Here is a tiny trained network, its code and every weight. The questions are about switching its units off for an input and a target symbol, where a switched-off unit gives its printed mean instead of its output.

import numpy as np


def w(rows, s, z=0):
    codes = np.array(rows[::2]) - 128.0
    scale = np.full(codes.shape[1], s)
    scale[-1] = z or s
    return codes * scale


def norm(h):
    return h / np.sqrt((h * h).mean(-1, keepdims=True) + 1e-5)


def f(y):
    return np.maximum(y, 0)


def softmax(a):
    e = np.exp(a - a.max(-1, keepdims=True))
    return e / e.sum(-1, keepdims=True)


def log_softmax(a):
    a = a - a.max(-1, keepdims=True)
    return a - np.log(np.exp(a).sum(-1, keepdims=True))


def net(x, mask):
    ids = ['αεθλξπτ'.index(c) for c in x.split()]
    T = len(ids)
    res = E[ids] + P[:T]
    u = 0
    for l in range(2):
        q, k, v = (norm(res) @ M[l].T for M in (Q, K, V))
        z = softmax(np.where(np.tri(T) > 0, q @ k.T / 3**0.5, -1e9)) @ v
        res = res + np.where(mask[u], z, O[l][:, -1]) @ O[l][:, :-1]
        u += 1
        y = f(norm(res) @ A[l][:, :-1].T + A[l][:, -1])
        res = res + np.where(mask[u : u + 8], y, B[l][:, -1]) @ B[l][:, :-1]
        u += 8
    return log_softmax(norm(res)[-1] @ U[:, :-1].T + U[:, -1])


Q, K, V, O, A, B = {}, {}, {}, {}, {}, {}
E = w([
[124,82,174,115],'α',
[123,163,1,58],'ε',
[115,83,169,82],'θ',
[109,98,47,104],'λ',
[121,75,206,116],'ξ',
[105,132,132,158],'π',
[141,183,102,104],'τ',
],0.0094)
P = w([
[180,213,152,145],'0',
[97,78,101,74],'1',
[95,106,143,76],'2',
[95,90,136,85],'3',
[112,103,145,76],'4',
[124,100,138,84],'5',
[127,92,142,80],'6',
[124,72,158,91],'7',
[127,75,153,92],'8',
[136,71,154,99],'9',
[146,80,156,108],'10',
[123,47,172,94],'11',
[106,1,205,95],'12',
],0.003)
Q[0] = w([
[191,229,128,138],'L0H0',
[90,107,127,200],'L0H0',
[171,173,66,255],'L0H0',
],0.0085)
K[0] = w([
[81,208,60,6],'L0H0',
[66,45,176,141],'L0H0',
[3,93,85,51],'L0H0',
],0.0053)
V[0] = w([
[46,211,17,185],'L0H0',
[97,67,110,246],'L0H0',
[123,90,196,255],'L0H0',
],0.0046)
O[0] = w([
[87,125,162,76,2],'L0H0',
[121,193,132,47,118],'L0H0',
[147,254,68,33,165],'L0H0',
],0.0062,0.0029)
A[0] = w([
[4,105,143,48,70],'L0N0',
[8,134,123,144,1],'L0N1',
[192,209,188,145,145],'L0N2',
[146,247,86,209,185],'L0N3',
[102,150,192,92,151],'L0N4',
[93,150,112,8,221],'L0N5',
[11,135,75,231,211],'L0N6',
[172,50,231,200,246],'L0N7',
],0.0042,0.0016)
B[0] = w([
[109,145,210,147,176],'L0N0',
[114,63,186,103,134],'L0N1',
[106,58,140,68,155],'L0N2',
[120,104,162,65,175],'L0N3',
[114,219,45,79,167],'L0N4',
[157,190,87,222,231],'L0N5',
[167,252,61,155,178],'L0N6',
[108,232,135,104,254],'L0N7',
],0.0043,0.004)
Q[1] = w([
[137,80,62,56],'L1H0',
[48,3,98,169],'L1H0',
[9,251,103,39],'L1H0',
],0.0034)
K[1] = w([
[178,175,156,108],'L1H0',
[88,72,105,111],'L1H0',
[255,39,227,247],'L1H0',
],0.0042)
V[1] = w([
[118,67,168,85],'L1H0',
[123,193,216,254],'L1H0',
[22,104,191,106],'L1H0',
],0.0069)
O[1] = w([
[237,104,145,179,7],'L1H0',
[1,148,183,205,214],'L1H0',
[219,246,148,196,93],'L1H0',
],0.0053,0.0015)
A[1] = w([
[116,134,105,99,227],'L1N0',
[77,136,124,68,114],'L1N1',
[167,173,95,135,157],'L1N2',
[133,79,27,153,2],'L1N3',
[254,61,129,194,136],'L1N4',
[152,94,201,98,249],'L1N5',
[4,132,74,102,157],'L1N6',
[134,92,29,143,48],'L1N7',
],0.0056,0.0016)
B[1] = w([
[111,93,152,140,195],'L1N0',
[197,30,156,99,200],'L1N1',
[203,184,67,133,171],'L1N2',
[105,192,216,221,168],'L1N3',
[27,28,6,160,144],'L1N4',
[193,145,137,255,184],'L1N5',
[62,125,184,97,253],'L1N6',
[222,245,242,192,173],'L1N7',
],0.0036,0.0043)
U = w([
[118,235,132,27,181],'α',
[184,108,90,197,199],'ε',
[103,45,73,98,97],'θ',
[147,123,147,196,2],'λ',
[247,153,153,161,197],'ξ',
[137,30,92,101,45],'π',
[1,121,160,202,167],'τ',
],0.0087,0.0025)

Each question gives the input, a string of symbols that net reads in full, and the target symbol t.
The units are the heads (3 rows each of Q, K, V and O) and the neurons (one row each of A and B). Each row of codes is followed by its name. A weight is (code - 128) times the scale printed after its matrix; where a second scale follows, it is the last column's (O, A, B and U).
mask holds one flag per unit, layer by layer, with each layer's heads first. A switched-off unit (its flag False) gives its mean, the last column of its rows in O or B, instead of its output. The means were averaged over made-up inputs and are rounded, as every weight is.
A unit's drop is (log p(t) with every unit on - log p(t) with that unit switched off) / (log p(t) with every unit on - log p(t) with every unit switched off).
The circuit of an input: a set's keep is (log p(t) with only the set's units on - log p(t) with every unit switched off) / (log p(t) with every unit on - log p(t) with every unit switched off). Starting from the 12 units with the biggest drops (on a tie, the unit counted first), units are removed one at a time, each time the one whose removal leaves the highest keep (on an exact tie, the one counted first), for as long as the keep stays at least 0.8.
units of the circuit, in order: the units of the circuit, biggest drop first
top k neurons: the k neurons with the biggest drops, biggest first
k most important neurons of layer l: the k neurons of layer l with the biggest drops, biggest first
input π π λ ε ξ α θ λ θ α ξ π, target α: top 3 neurons : (L0N6 L0N5 L0N3)
input π ξ θ ε α, target α: top 2 neurons : (L0N4 L0N5)
input ξ λ π ξ, target α: units of the circuit, in order : (L0H0 L0N4)
input λ θ ε α ε, target ξ: units of the circuit, in order : (L1H0 L0H0)
input τ ξ λ ε λ π λ θ θ θ, target ξ: top 2 neurons : (L0N7 L1N5)
input α λ α α λ ξ θ, target π: units of the circuit, in order : (L0H0 L1H0 L0N5)
input ε ξ θ λ α, target ε: units of the circuit, in order : (L0N5 L0H0 L1H0 L1N4)
input ε ξ λ θ, target ε: top 3 neurons : (L0N5 L1N4 L1N5)
input λ θ π θ θ θ ξ θ π λ, target ξ: units of the circuit, in order : (L1H0)
input λ π τ α ξ θ ξ ξ ξ ε, target ξ: units of the circuit, in order : (L0N5 L1H0)
input τ ε λ ξ ξ π λ λ α α α ξ, target ξ: top 2 neurons : (L0N5 L0N7)
input λ τ ξ θ ξ π, target ξ: units of the circuit, in order : (L1H0 L0N5)
input θ π α ε α π ε λ, target τ: 3 most important neurons of layer 1 : (L1N3 L1N7 L1N6)
input α ξ α π α θ, target π: top neuron : (L0N7)
input π θ α ξ θ π π ξ λ θ α π θ, target α: 3 most important neurons of layer 0 : (L0N4 L0N5 L0N0)
input θ θ θ ε, target ε: 3 most important neurons of layer 0 : (L0N5 L0N6 L0N0)
input λ ε π π λ ξ α λ, target ξ: top 2 neurons : (L1N7 L0N7)
input ε λ α θ ε, target ε: units of the circuit, in order : (L1H0 L0H0)
input ξ θ θ π ξ ε θ, target θ: units of the circuit, in order : (L0H0 L1H0 L0N7)
input ε α ε ξ π ε ξ λ α τ λ π τ, target τ: most important neuron of layer 1 : (L1N1)
input λ θ π ξ θ α τ λ λ θ λ π ξ, target ξ: top 3 neurons : (L0N5 L1N5 L1N6)
input ξ τ θ ξ π ξ θ θ, target θ: 2 most important neurons of layer 1 : (L1N7 L1N3)
input ε ε τ α τ λ ξ λ λ ξ α ξ α, target ξ: top 3 neurons : (L0N5 L0N7 L1N6)
input ε λ ξ π π π λ λ π ε π ξ, target α: 2 most important neurons of layer 0 : (L0N4 L0N5)
